Here is a tiny trained network, its code and every weight. The questions are about switching its units off for an input and a class, where a switched-off unit gives its printed mean instead of its output.

import numpy as np


def w(rows, s, z=0):
    codes = np.array(rows[::2]) - 128.0
    scale = np.full(codes.shape[1], s)
    scale[-1] = z or s
    return codes * scale


def norm(h):
    return h / np.sqrt((h * h).mean(-1, keepdims=True) + 1e-5)


def f(y):
    return y / 2 * (1 + np.tanh(0.7978845608 * (y + 0.044715 * y**3)))


def log_softmax(a):
    a = a - a.max(-1, keepdims=True)
    return a - np.log(np.exp(a).sum(-1, keepdims=True))


def net(x, mask):
    res = np.array(x, float).reshape(1, 2) / 4 @ E
    u = 0
    for l in range(4):
        y = f(norm(res) @ A[l][:, :-1].T + A[l][:, -1])
        res = res + np.where(mask[u : u + 3], y, B[l][:, -1]) @ B[l][:, :-1]
        u += 3
    return log_softmax(norm(res)[-1] @ U[:, :-1].T + U[:, -1])


A, B = {}, {}
E = w([
[202,44,3,177,68,11],'x0',
[54,52,169,97,59,211],'x1',
],0.0016)
A[0] = w([
[128,10,49,167,4,139,30],'0.n1',
[178,149,100,132,124,34,3],'0.n2',
[118,2,82,201,38,84,48],'0.n3',
],0.0033,0.0006)
B[0] = w([
[128,155,225,16,153,86,250],'0.n1',
[126,121,178,239,142,161,177],'0.n2',
[97,192,170,4,27,86,245],'0.n3',
],0.0033,0.0021)
A[1] = w([
[97,172,159,89,145,85,11],'1.n1',
[165,147,162,55,250,142,101],'1.n2',
[127,198,238,98,81,107,23],'1.n3',
],0.0023,0.0011)
B[1] = w([
[118,139,120,191,129,176,125],'1.n1',
[142,133,83,107,91,254,255],'1.n2',
[132,109,117,190,177,150,226],'1.n3',
],0.0034,0.00062)
A[2] = w([
[199,181,85,232,152,70,132],'2.n1',
[58,120,215,62,84,167,253],'2.n2',
[105,195,178,254,226,171,57],'2.n3',
],0.0037,0.00056)
B[2] = w([
[158,8,255,201,215,132,200],'2.n1',
[191,71,149,196,117,85,254],'2.n2',
[163,132,104,96,53,22,222],'2.n3',
],0.0031,0.0029)
A[3] = w([
[135,253,125,125,135,169,83],'3.n1',
[204,61,160,112,109,87,255],'3.n2',
[107,136,243,116,112,194,114],'3.n3',
],0.0036,0.00086)
B[3] = w([
[219,205,159,87,175,157,153],'3.n1',
[76,148,108,126,168,215,254],'3.n2',
[124,110,3,189,104,63,207],'3.n3',
],0.0035,0.0025)
U = w([
[72,134,123,97,187,168,47],'0',
[147,192,28,192,75,170,116],'1',
[81,138,109,120,174,141,28],'2',
[167,60,212,243,229,59,177],'3',
[35,5,77,192,61,211,169],'4',
[227,242,150,59,194,192,176],'5',
[79,110,193,1,33,42,192],'6',
[80,136,107,106,174,145,2],'7',
],0.0094,0.0073)

Each question gives the input, the list of numbers given to net, and the class t.
The units are the neurons (one row each of A and B). Each row of codes is followed by its name. A weight is (code - 128) times the scale printed after its matrix; where a second scale follows, it is the last column's (A, B and U).
mask holds one flag per neuron, layer by layer. A switched-off neuron (its flag False) gives its mean, the last column of its row in B, instead of its output. The means were averaged over made-up inputs and are rounded, as every weight is.
A unit's drop is (log p(t) with every unit on - log p(t) with that unit switched off) / (log p(t) with every unit on - log p(t) with every unit switched off).
The circuit of an input: a set's keep is (log p(t) with only the set's units on - log p(t) with every unit switched off) / (log p(t) with every unit on - log p(t) with every unit switched off). Starting from all 12 units, units are removed one at a time, each time the one whose removal leaves the highest keep (on an exact tie, the one counted first), for as long as the keep stays at least 0.8.
circuit, biggest first: the units of the circuit, biggest drop first
most important unit: the unit with the biggest drop
k most important neurons: the k neurons with the biggest drops, biggest first
k most important neurons of layer l: the k neurons of layer l with the biggest drops, biggest first
drop when u is switched off: that unit's drop, to one decimal
input [-4,3], class 4: most important unit : 2.n2
input [-1,0], class 5: circuit, biggest first : (2.n1; 0.n3; 3.n3)
input [4,-1], class 6: 2 most important neurons : (0.n3; 2.n1)
input [-2,0], class 5: 3 most important neurons : (2.n1; 0.n2; 0.n3)
input [0,0], class 0: 2 most important neurons of layer 1 : (1.n3; 1.n1)
input [-3,1], class 1: 3 most important neurons : (2.n1; 1.n2; 0.n2)
input [-2,-1], class 5: 2 most important neurons of layer 3 : (3.n1; 3.n3)
input [-6,6], class 4: drop when 3.n3 is switched off : 0.1
input [7,-2], class 6: drop when 3.n3 is switched off : 0.1
input [-7,4], class 4: 2 most important neurons : (3.n3; 2.n2)
input [-8,3], class 1: drop when 3.n1 is switched off : 0.2
input [-2,1], class 4: 2 most important neurons of layer 0 : (0.n2; 0.n1)
